Below are the code and all the weights of a small trained network. Each question names an input and a target symbol and asks about switching units off, where a switched-off unit gives its printed mean instead of its output.

import numpy as np


def w(rows, s, z=0):
    codes = np.array(rows[::2]) - 128.0
    scale = np.full(codes.shape[1], s)
    scale[-1] = z or s
    return codes * scale


def f(y):
    return np.maximum(y, 0)


def softmax(a):
    e = np.exp(a - a.max(-1, keepdims=True))
    return e / e.sum(-1, keepdims=True)


def log_softmax(a):
    a = a - a.max(-1, keepdims=True)
    return a - np.log(np.exp(a).sum(-1, keepdims=True))


def net(x, mask):
    ids = ['αβγδεζηθλμξπστψω'.index(c) for c in x.split()]
    T = len(ids)
    res = E[ids] + P[:T]
    r = res
    for j in range(2):
        rows = slice(3 * j, 3 * j + 3)
        q, k, v = (r @ M[0][rows].T for M in (Q, K, V))
        z = softmax(np.where(np.tri(T) > 0, q @ k.T / 3**0.5, -1e9)) @ v
        o = O[0][rows]
        res = res + np.where(mask[j], z, o[:, -1]) @ o[:, :-1]
    y = f(res @ A[0][:, :-1].T + A[0][:, -1])
    res = res + np.where(mask[2:6], y, B[0][:, -1]) @ B[0][:, :-1]
    return log_softmax(res[-1] @ U[:, :-1].T + U[:, -1])


Q, K, V, O, A, B = {}, {}, {}, {}, {}, {}
E = w([
[127,123,127],'α',
[140,128,145],'β',
[167,108,173],'γ',
[99,120,111],'δ',
[112,128,120],'ε',
[135,130,120],'ζ',
[138,131,122],'η',
[138,135,124],'θ',
[133,121,130],'λ',
[127,112,128],'μ',
[170,161,160],'ξ',
[121,76,100],'π',
[71,158,1],'σ',
[200,151,178],'τ',
[132,119,106],'ψ',
[153,187,73],'ω',
],0.0081)
P = w([
[161,11,80],'0',
[70,195,227],'1',
[126,119,139],'2',
[186,25,80],'3',
[54,192,189],'4',
[134,139,119],'5',
[224,46,79],'6',
[42,184,148],'7',
[146,162,100],'8',
[255,68,83],'9',
[56,172,124],'10',
[129,139,117],'11',
],0.0098)
Q[0] = w([
[75,196,89],'H1',
[222,30,73],'H1',
[91,82,124],'H1',
[42,99,208],'H2',
[4,192,106],'H2',
[151,163,101],'H2',
],0.017)
K[0] = w([
[144,166,196],'H1',
[114,6,126],'H1',
[65,129,92],'H1',
[230,138,109],'H2',
[181,215,60],'H2',
[89,129,115],'H2',
],0.02)
V[0] = w([
[87,179,152],'H1',
[226,164,69],'H1',
[98,167,141],'H1',
[104,165,86],'H2',
[165,254,72],'H2',
[215,147,182],'H2',
],0.012)
O[0] = w([
[51,91,155,73],'H1',
[117,180,32,52],'H1',
[63,98,146,83],'H1',
[151,91,179,89],'H2',
[195,92,254,4],'H2',
[126,193,116,115],'H2',
],0.012,0.0017)
A[0] = w([
[110,91,156,37],'N1',
[123,105,147,254],'N2',
[116,254,184,198],'N3',
[117,228,187,30],'N4',
],0.025,0.0061)
B[0] = w([
[218,164,143,198],'N1',
[39,62,90,235],'N2',
[128,226,158,254],'N3',
[187,1,159,188],'N4',
],0.03,0.0074)
U = w([
[175,112,24,254],'α',
[234,108,102,135],'β',
[126,202,143,58],'γ',
[94,213,118,116],'δ',
[28,97,81,147],'ε',
[105,130,132,67],'ζ',
[109,125,136,63],'η',
[89,123,173,109],'θ',
[86,184,148,161],'λ',
[69,166,130,152],'μ',
[146,132,187,47],'ξ',
[78,122,133,77],'π',
[105,3,101,79],'σ',
[150,136,184,39],'τ',
[38,106,150,222],'ψ',
[191,27,168,28],'ω',
],0.0066,0.0062)

Each question gives the input, a string of symbols that net reads in full, and the target symbol t.
The units are the heads (3 rows each of Q, K, V and O) and the neurons (one row each of A and B). Each row of codes is followed by its name. A weight is (code - 128) times the scale printed after its matrix; where a second scale follows, it is the last column's (O, A, B and U).
mask holds one flag per unit, heads first, then neurons. A switched-off unit (its flag False) gives its mean, the last column of its rows in O or B, instead of its output. The means were averaged over made-up inputs and are rounded, as every weight is.
A unit's drop is (log p(t) with every unit on - log p(t) with that unit switched off) / (log p(t) with every unit on - log p(t) with every unit switched off).
The circuit of an input: a set's keep is (log p(t) with only the set's units on - log p(t) with every unit switched off) / (log p(t) with every unit on - log p(t) with every unit switched off). Starting from all 6 units, units are removed one at a time, each time the one whose removal leaves the highest keep (on an exact tie, the one counted first), for as long as the keep stays at least 0.8.
circuit, biggest first: the units of the circuit, biggest drop first
unit that matters most: the unit with the biggest drop
k most important neurons: the k neurons with the biggest drops, biggest first
heads that matter: for each layer, one digit per head in row order, 1 if its drop is at least 0.15 and else 0, layers parted by /
input π β σ θ, target α: unit that matters most	H1
input θ σ ε, target ε: circuit, biggest first	(N4 N3 N1)
input δ θ ξ ε, target α: 3 most important neurons	(N3 N2 N4)
input θ ω ψ τ, target α: circuit, biggest first	(H1 H2)
input δ λ θ π, target α: circuit, biggest first	(H1 N3 N4)
input ξ β μ θ, target α: heads that matter	10
input θ ξ σ α, target α: heads that matter	10
input δ γ τ ψ, target α: heads that matter	11
input θ β τ, target γ: circuit, biggest first	(N3 H1 N2)
input θ σ ω δ, target α: heads that matter	10
input ξ ξ ε ω δ δ ω β, target ω: heads that matter	11
input ξ θ ψ γ, target α: 3 most important neurons	(N3 N4 N1)
input δ δ α λ δ ψ ω μ, target ω: circuit, biggest first	(N4 H2)
input θ η ω θ β, target ω: circuit, biggest first	(N4)
input η α ω δ γ, target ω: 3 most important neurons	(N4 N1 N2)
input ξ α ψ β λ ε θ ω γ, target δ: 2 most important neurons	(N3 N4)
input θ γ ψ θ ω, target ω: 2 most important neurons	(N4 N1)
input ψ ω ξ τ ξ ω β ψ, target ω: circuit, biggest first	(H2 N4)
input ψ β η δ ε μ σ α, target σ: circuit, biggest first	(H1 N3 H2)
input μ θ π, target α: 2 most important neurons	(N3 N2)
input ε λ λ σ γ, target σ: unit that matters most	N2
